In the rows, 128 means zero.
Each row has a class, written as a number after it.
[119 153 107 129  99 116 133 129 123 125 129  64 101 135 125 111 116 142
 123 117 140 128 132 128 116 114 121 117 182 115 121 135 117 149 130 133
  82 123 120 121 161 125 156 140 115 116 147 101 160 177 145 139 124 128
 134 195 188 129 126 122  90  94 125 138 126 116 128 102 133 141 122 101
 118 157 137 103 114 135 140 137 105  92 131 138 131 136  82  79 147 124
 134 127 133 124 118 121 109 125 108 161 129 126 134 144 134 122 138] -> 1
[156 141 144 138 119 141 146 119 125 127  94 100 127 121  92 154 123 117
 154 120 135 155 140 132 130 129 133 151 144 123 124 129 133 131 100 137
 118 125 121 125 149 135 133  95 128 127  80 139 159 148 139 109 128 122
 138 147 138 132 136 144 111  89 130 135 129 111 117 115 119 136 147 122
 142 129 113 121 117 134 137 122 146 119 252 117 114 142 116 107 102 123
 122 155 129 153 117 140 125 162 160 109 129 119 126 138 121 130  79] -> 1
[114 135 129 119 109 159 124 116 126 111 116 106 130 114 123 146 115 168
 128 110 130 124 131 128 122 130 111 128 131 135 140 130 116 171 108 140
  99 130 123 140 138 130 115 129 128 103 140 122 141 167 132  24 132 118
 116 195 103 134 117 147 128 147 153 139  92 132 145 120 149 116 133 137
 112 123 149 113 106 137 131 138 106 110 106 119 103 103 114 101 130 127
 123 132 136 136 122 127 123 154 118 152 121 122 128 108 135 138 126] -> 2
[141 148  86 108  69 114 165 118  67 116 140  95 122 153 136 128 133 123
 123 129 144 130 129 127 123 123 137 129 206 118   4 115 116 142 116 147
  71 120 134 133 135 133 138 134 141 127 137 116 159 139 146  68 118 119
 127 227 144  85 121 107  96 111 145 148 145  87 124 110 120 135 125 123
 112 134 110 103 115 138 147 134 116  86 154 107 126 119  84  56  57 122
 118 119 137 107 122 115 117 141 155 168 129 151 140 111 138 123  83] -> 1
[132  95 177 108 121 129 128 107 120 112  99 137 138 119 112 138 134 171
 114 125 143 112 129 118 125 133  94 114 125 115 135 139 152 108 122 109
 159 124 132 133 126 141 136 131 132 123 109 109 141 127 147  82 121 109
 133 148 120 119 110  93 113 120 136  95 123 125 138 102 154 138 117 117
 116 137 127 113 114 132 111 127 120 145 104 194 123 104 147 160 173 149
 147 114  75 119 110 141 135 113 128 107 133 113 152 139 108 145 159] -> 3
[122 128 168 117 114 134 137 117 101 113 130 113 127 135 115 125 131 148
 134 140 160 122 127 129 147 151 159 143 159 126 125 132 123 149 118 120
 134 131 123  98 110 138  94 133 148 136 153 108 146 210 129  66 131 126
 124 179 137 127 111  50 125 133 125 132 102 106 142 124 137  65  94 125
 137 153 139 134 124 116 100 131  68 131  87 149 138 137 141 127 167 150
 147 121 104 135 131 121 133  96 145 160 120 182 154 101 119 118 108] -> 0
[133 150 121 132 145 127 123 154 115 143  91 112 133 125 125 120 147 154
 145 125 109 122 132 123 119 111 111 103 114 154 128 129 130 138 135 134
 116 123 116 119 120 110 128 121 130 114 142 127 115 168 123 129 125 130
 107 131 113 118  95 128  97 110 130 124 141 133 127 128 130 122 131 135
 129 106 130 133 142 110  97 141 109 126  96 142 134 133 137 114 136 141
 134 122 119 102 144 119 128 134 130 141 129 142 142 142 131 110 175] -> 0
[125 134 105 117  81 124 154 112 107 102 105  98 117 110 129 100 100 154
  74 126 150  83 132 130 122  71 127 134 247 130 131 144 117 134 101 146
  87 137 112 134 117 117 127 130 147 137 154 128 156 182 140  64 142 120
 114 213 147 100 113  97 113 154 132 173 102 132 129 134 115 124 134 140
  96 166 150  96 119 132 137 143 114  90 202 106 116 120  67  84  98 107
 104 140 139  82 119 129 115 123 133 143 154 137 130  76 143 111  80] -> 2
[154 134 138 119  80 126 129 109 140 116  99 147 112 139 126 135 116 132
 126 132 127 136 124 127 124 108 120 113 145 119 126 153 120 139 115 134
 122 123 129 136 122 130 156 130 136 129 103 127  91 132 133  25 138 150
 121 138 120 102 157  95 154 139 140 141 134 117 114 111 131 135 131 126
  80 121 142 133 128 123 121 115 126 136 136 144 123 107 119 112  84 113
 127 142 113 111 114 120 120 153 140 125 129 126 126  90 136 142  86] -> 3
[130 136 163 119 114 124 136 127 142 128 141 114 134 122 118 160 138 109
 129 127 115 161 124 122 154 114 110 123 107 113 145 136 127 150 139 133
 138 115 136 128 151 156 147 129 120 130 123 141  99 130 132 144 125 110
 132 118 126 129 154 108 134 122 125 110 145 127 144 105 135 147 128 131
 124 152 133 141 116 114 133 133 147 115 124 180 126 125 137 127 139 162
 110 127 101 157 125 132 112 183 126 117 132 115 144 133 115 140 117] -> 3
[117 143 168  78 119 129 116 118 102 120  66 146 143 133 163 124 111 136
 126 121 144 129 125 125 126 107 103 144 117 131 152 149 114  77 113 132
 121 136 146 123 107 144 149 130 140 113 138 123  79 150 143  85 127 131
 145 115 118 135 139  78 167 146 103 145 146 137 139 101 126 181 118 134
 136 106 157 156 130 115  91 114 134  94  92 145 110 119 170 122 131 153
 108 125  79 176 122 148 144 102 118 154 120 107 153 100 118 120  98] -> 0
[ 62 100 191 101 246 110 117 195 165 130 142 199 215 148 159 141 144 106
 122  80  67 140 118 113 129 235  50 123  35 128 150 109 209   4  68  97
 232 129 153 157 252 128 220 129  99  84 133 159 252   4 168 252  96  95
 160 156  91 228 180 252 104  46 123  51 192 177 111  58  71 252 169 126
 126  93  45 157 185 127 164 143 156  12 193 170 116  98 157 197 227 168
 159 115  59 241 106 190 164  20  85 190 134  59 135 252 113 216 252] -> 0
[130 133 133 120 114  70 153 127 115 101 135  91 121 131 122 126 116 134
  88 123 126 123 137 135 104 126 139 138 196 126 133 126 101 142 111 143
 103 126 134 134 135 134 140 132 134 129 141 126 108 194 136  50 124 148
 126 180 145 142 129  94 118 132 142 152 116 114 122 117 131 124 123 124
 116 133 146 103 106 133 122 127 112  98 130 129 118 111  86 104 104 125
  98 125 140  72 128 126 133 146 133 141 119 136 131  74 131 129  96] -> 2
[128 128 156 131  95 137 133 108 161 115 125 143 127 130 132 139 116 131
 139 115 153 136 125 110 123 103  94  98 123 116 119 132 147 142 129 118
 143 116 128 150 147 130 145 123 130 124 119 123 107  77 137  53 146 117
 110 146 135 128 150 143 113 114 120  98 143 136 113 104 142 138 128 133
  94 126 136 118 106 133 132 136 148 154 138 153 102 101 101 139 118 136
 107 152  95  93 124 130 126 148 125 104 145 117 129 121 125 146  96] -> 3
[118 138 129 132 116 143 154 125 128 147  82  76 124 109 137 113 143 138
 119 130 130 150 138 121 120 124 112 117 141 114 114 134 124 151 124 144
 100 124 132 127 134 130 124 132 128 126  98 123 128 121 121  37 127 134
 131 156 145 124 120 166 125 137 122 135 154 149 133 119 142 141 140 108
 140 105 138 136 119 127 118 116 137  69 237  92 119 123 141 107  96 131
 119 133 108 133 112 117 136 148 136 114 117 143 141 133 133 105 131] -> 0
[124 162 187  93 133 123 160 140  71 125  62  98  67 116 101 111 126 144
 139 122 142 129 122 135 132 112 117 143 135 128 120 140 123 109 113 129
 111 127 124 129 128 118 133 101 141 137 102 121 147 184 137  53 117 132
 142 143 126 152 129 116 137 131 113 130 130 137 112 109 144 150 140 121
 144 100 146 136 113 121 104 108 122  97 217 145 108 137 170 118 124 121
 121 112  81 169 110 128 131 137 131 118 123 120 152 136 121 110 109] -> 0
[129 128 148 123  90 138 133 104 141 116 152 127 130 133 135 138 135 126
 118 114 127 126 127 131 125 123 109 117 158 122 138 128 134 114 121 126
 149 127  90 129 147 142 128 125 144 125 122 131 125 110 139  92 108 107
 140 151 142 118 132 110 123 109 131 131 135 104 119 121 120 132 136 130
 111 136 132 128 151 138 156 137 130 126 130 162 108 113 106 135 143 156
 133 115 109 104 118 129 122 114 126 125 142 122 125 102 108 149 114] -> 3
[130 126  93 141  86 137 164 111 124 115 111 101 111 117 131 111 128 144
  93  99 150 119 135 123 121 111 103 126 192 122 121 136 120 150 113 143
  79 155 124 130 142 130 122 122 128 127 118 122 171 157  93  51 126 113
 120 182 132  74 100 119  88 107 129 122 117 130 118 131 137 132 144 120
 139 129 128 134 106 136 143 140 127 126 227 136 127 121  69 104  79 113
 118 137  79  73 128 130 113 145 132 131 129 150 132 113 129 121 122] -> 2
[174 144 122 113  81 130 163 125 140 133 200  69 110 127 109 119 127 131
 110 127 114  84 126 116 114 110 130 116 164 130 130 124 107 167 127 142
 122 131  76 136 158 131 112 126 113 133 165 120  82 140 141  58 133 120
 120 197 149 105 165 156 122 138 116 179 131 126 122 129 130  86 123 138
 101 154 148 106 119 137 151 140 118 135 114 119 121 128 100 101 118 142
 132 135 141 110 123 124  75 117 131 126 124 141 129  85 140 114  77] -> 2
[134 135 130 127 102 137 101 139 128 123 119 132 107 119 141 117 140 153
 119 127 115 127 153 135 119  90  90 106 123 135 149 130 111 139  87 149
 102 128 122 133 120 117 156 134 132 102 177 121  78 200 120 117 124 127
 135 124 147 126 158 130 145 129 134 161 137 139 124 131 129 111 104 139
 104 129 168  94 122 124 146 153 126 112  24 154 123 110 127 110 150 128
 125 133 127  92 134 122 114 117 140 138 129  98 132  68 148 130 127] -> 2
[128 144 152 109 112 136 131 125  91 122  72  95 135 136 122 126 118 117
 127 123 142 132 117 123 153 136 146 135 146 137 137 133 122 113 127 141
 108 119 146 122 110 131 126 134 134 141 120 114 117 156 141  37 141 128
 128 167 141 130 115 103 135 137 121 122 116 111 129 118 129 122 119 125
 130 119 146 138 120 125 121 119 105 101 156 133 127 118 168 102 120 138
 110 133 100 152 113 138 123 111 152 144 114 127 164 109 130 122  95] -> 0
[128 134 121 131 129 126 120 139 123 135  76 127 131 124 142 131 118 136
 144 138 139 128 114 136 129 138 136 165 161 137 119 122 111 128 104 131
  93 146 121 152 135 119 136 123 125 122 119 105 165 150 121 160 150 123
 132 187 128 128 115 151  99  87 118 138  75 120 123 125 129 148 133 123
 130 119 117 117 120 103 123 123 123  75 207  97 134 133 116  97 140 113
 117 130 143 134 121 122 119 143 128 143 116 132 112 159 143 127 146] -> 1
[207 138 162 129 141 135 114 136  75 127  93 109 121 110  81 133 133 139
  98 133 178 146 146 149 145  88 197 176 197 108 123 110  83 184 124 129
 155 127 113  97  82 127  65  91 120 161  91  94 161 252 139 211 113 178
 137  70 151 104 149   4 106  51 130 164  83  83 131 123 109  14  77 129
 189 252 140  79 126 140 108 135 113 157 238 217 143 177 118  95 192 108
 139 153 116 107 131 139 119 138 169 118 116 122 119  66 126 132  42] -> 1
[135 131 147 111 111 123 159 128 112  78  52 101 118 131 128 120 118 142
 142 127 143 140 123 120 133 105 110 126 148 137 127 152 120 114 120 127
 106 125 136 115  93 151 137 120 137 114  96 138 121 150 139  53 117 136
 125 166 119 123 115  79 130 115 123 136 148 127 132 124 130 154 134 110
 143 106 150 163 124 122 110 108 105  59 195 144 132 131 156 148 100 127
 105 136  81 114 117 120 135 114 135 131 128 132 182 115 127 111  94] -> 0
